Here is a tiny trained network, its code and every weight. The questions are about switching its units off for an input and a target symbol, where a switched-off unit gives its printed mean instead of its output.

import numpy as np


def w(rows, s, z=0):
    codes = np.array(rows[::2]) - 128.0
    scale = np.full(codes.shape[1], s)
    scale[-1] = z or s
    return codes * scale


def f(y):
    return np.maximum(y, 0)


def softmax(a):
    e = np.exp(a - a.max(-1, keepdims=True))
    return e / e.sum(-1, keepdims=True)


def log_softmax(a):
    a = a - a.max(-1, keepdims=True)
    return a - np.log(np.exp(a).sum(-1, keepdims=True))


def net(x, mask):
    ids = ['γδελφψω'.index(c) for c in x.split()]
    T = len(ids)
    res = E[ids] + P[:T]
    u = 0
    for l in range(2):
        r = res
        for j in range(3):
            rows = slice(2 * j, 2 * j + 2)
            q, k, v = (r @ M[l][rows].T for M in (Q, K, V))
            z = softmax(np.where(np.tri(T) > 0, q @ k.T / 2**0.5, -1e9)) @ v
            o = O[l][rows]
            res = res + np.where(mask[u + j], z, o[:, -1]) @ o[:, :-1]
        u += 3
        y = f(res @ A[l][:, :-1].T + A[l][:, -1])
        res = res + np.where(mask[u : u + 4], y, B[l][:, -1]) @ B[l][:, :-1]
        u += 4
    return log_softmax(res[-1] @ U[:, :-1].T + U[:, -1])


Q, K, V, O, A, B = {}, {}, {}, {}, {}, {}
E = w([
[121,198,144,191],'γ',
[102,119,179,119],'δ',
[153,169,183,150],'ε',
[213,127,139,106],'λ',
[254,16,161,162],'φ',
[132,147,88,180],'ψ',
[77,128,107,223],'ω',
],0.014)
P = w([
[203,243,195,193],'0',
[200,2,137,189],'1',
[154,4,159,178],'2',
[103,118,163,169],'3',
[130,130,171,168],'4',
[123,57,183,118],'5',
[110,49,120,145],'6',
[51,121,140,140],'7',
[42,86,169,96],'8',
[48,68,190,60],'9',
],0.0044)
Q[0] = w([
[189,17,120,209],'L0H0',
[179,31,231,134],'L0H0',
[149,156,231,163],'L0H1',
[48,216,253,2],'L0H1',
[119,82,93,167],'L0H2',
[150,86,229,246],'L0H2',
],0.0088)
K[0] = w([
[135,247,155,155],'L0H0',
[135,253,14,246],'L0H0',
[85,253,84,161],'L0H1',
[71,69,39,82],'L0H1',
[127,210,186,15],'L0H2',
[127,155,216,249],'L0H2',
],0.0068)
V[0] = w([
[204,74,99,89],'L0H0',
[111,88,252,205],'L0H0',
[2,64,91,178],'L0H1',
[80,88,129,55],'L0H1',
[197,90,173,146],'L0H2',
[169,174,51,199],'L0H2',
],0.0088)
O[0] = w([
[201,117,130,77,84],'L0H0',
[96,6,168,87,255],'L0H0',
[162,83,58,185,99],'L0H1',
[154,126,134,138,11],'L0H1',
[138,110,97,49,193],'L0H2',
[50,149,35,88,207],'L0H2',
],0.011,0.0062)
A[0] = w([
[144,108,116,183,157],'L0N0',
[153,199,109,114,209],'L0N1',
[122,254,193,141,66],'L0N2',
[161,143,236,79,251],'L0N3',
],0.0082,0.0025)
B[0] = w([
[192,101,209,167,166],'L0N0',
[110,122,18,70,141],'L0N1',
[18,203,133,20,148],'L0N2',
[254,103,98,50,254],'L0N3',
],0.0058,0.0038)
Q[1] = w([
[6,54,179,72],'L1H0',
[139,39,164,65],'L1H0',
[79,150,67,253],'L1H1',
[128,168,116,142],'L1H1',
[91,20,102,160],'L1H2',
[101,119,104,44],'L1H2',
],0.0081)
K[1] = w([
[75,246,193,143],'L1H0',
[88,96,103,63],'L1H0',
[134,116,93,150],'L1H1',
[151,197,75,142],'L1H1',
[183,192,190,108],'L1H2',
[94,149,158,99],'L1H2',
],0.012)
V[1] = w([
[155,152,5,141],'L1H0',
[94,185,96,153],'L1H0',
[73,155,163,231],'L1H1',
[105,196,157,46],'L1H1',
[33,43,99,140],'L1H2',
[163,114,254,216],'L1H2',
],0.0097)
O[1] = w([
[170,33,70,246,104],'L1H0',
[211,94,128,79,149],'L1H0',
[78,119,150,123,33],'L1H1',
[103,233,61,128,155],'L1H1',
[151,45,85,111,147],'L1H2',
[101,149,254,51,10],'L1H2',
],0.0077,0.011)
A[1] = w([
[114,10,119,248,46],'L1N0',
[161,2,155,103,128],'L1N1',
[175,105,68,218,150],'L1N2',
[185,175,40,179,254],'L1N3',
],0.0059,0.0025)
B[1] = w([
[132,150,177,155,249],'L1N0',
[18,105,63,184,240],'L1N1',
[158,119,254,122,215],'L1N2',
[170,57,194,183,225],'L1N3',
],0.005,0.011)
U = w([
[53,126,65,167,231],'γ',
[136,137,211,128,55],'δ',
[64,168,62,100,4],'ε',
[153,159,87,140,177],'λ',
[138,113,2,85,180],'φ',
[153,160,72,208,47],'ψ',
[174,94,138,152,217],'ω',
],0.0058,0.003)

Each question gives the input, a string of symbols that net reads in full, and the target symbol t.
The units are the heads (2 rows each of Q, K, V and O) and the neurons (one row each of A and B). Each row of codes is followed by its name. A weight is (code - 128) times the scale printed after its matrix; where a second scale follows, it is the last column's (O, A, B and U).
mask holds one flag per unit, layer by layer, with each layer's heads first. A switched-off unit (its flag False) gives its mean, the last column of its rows in O or B, instead of its output. The means were averaged over made-up inputs and are rounded, as every weight is.
A unit's drop is (log p(t) with every unit on - log p(t) with that unit switched off) / (log p(t) with every unit on - log p(t) with every unit switched off).
The circuit of an input: a set's keep is (log p(t) with only the set's units on - log p(t) with every unit switched off) / (log p(t) with every unit on - log p(t) with every unit switched off). Starting from the 12 units with the biggest drops (on a tie, the unit counted first), units are removed one at a time, each time the one whose removal leaves the highest keep (on an exact tie, the one counted first), for as long as the keep stays at least 0.8.
units of the circuit, in order: the units of the circuit, biggest drop first
most important unit: the unit with the biggest drop
top k neurons: the k neurons with the biggest drops, biggest first
k most important neurons of layer l: the k neurons of layer l with the biggest drops, biggest first
which heads matter: for each layer, one digit per head in row order, 1 if its drop is at least 0.15 and else 0, layers parted by /
drop of u: that unit's drop, to one decimal
input λ ω φ, target ψ: most important unit	L1H2
input δ γ δ γ φ, target δ: units of the circuit, in order	(L1H2; L0H2)
input δ φ λ, target δ: which heads matter	011 / 101
input ψ ε φ ψ, target ω: which heads matter	101 / 100
input λ ψ ε φ λ λ ω δ, target ψ: top 4 neurons	(L0N3; L0N2; L0N1; L1N3)
input ω ω γ ε ε γ φ, target γ: which heads matter	100 / 010
input λ ω ψ ω λ, target ψ: which heads matter	110 / 011
input ε ψ ω, target ε: which heads matter	010 / 100
input ω δ ε ω φ, target γ: top 2 neurons	(L1N1; L1N2)
input ψ φ ω ψ ω λ δ φ γ, target ω: 2 most important neurons of layer 1	(L1N2; L1N0)
input ε λ λ ε, target ε: units of the circuit, in order	(L0H1; L1H0; L1H1)
input δ ψ ω, target δ: units of the circuit, in order	(L0H2; L1H2)
input δ λ δ γ ε ω φ ε, target δ: which heads matter	001 / 101
input γ φ λ δ, target φ: most important unit	L0H2
input δ ω ω λ ε, target δ: drop of L1H0	0.3
input λ γ δ, target ψ: drop of L0N3	0.4
input δ ε ω, target δ: drop of L0H2	0.6
input ε γ ε, target ε: drop of L1H2	0.1
input γ φ λ ε, target φ: 2 most important neurons of layer 0	(L0N3; L0N2)
input δ λ ω δ φ ω ω δ, target δ: top neuron	(L1N1)
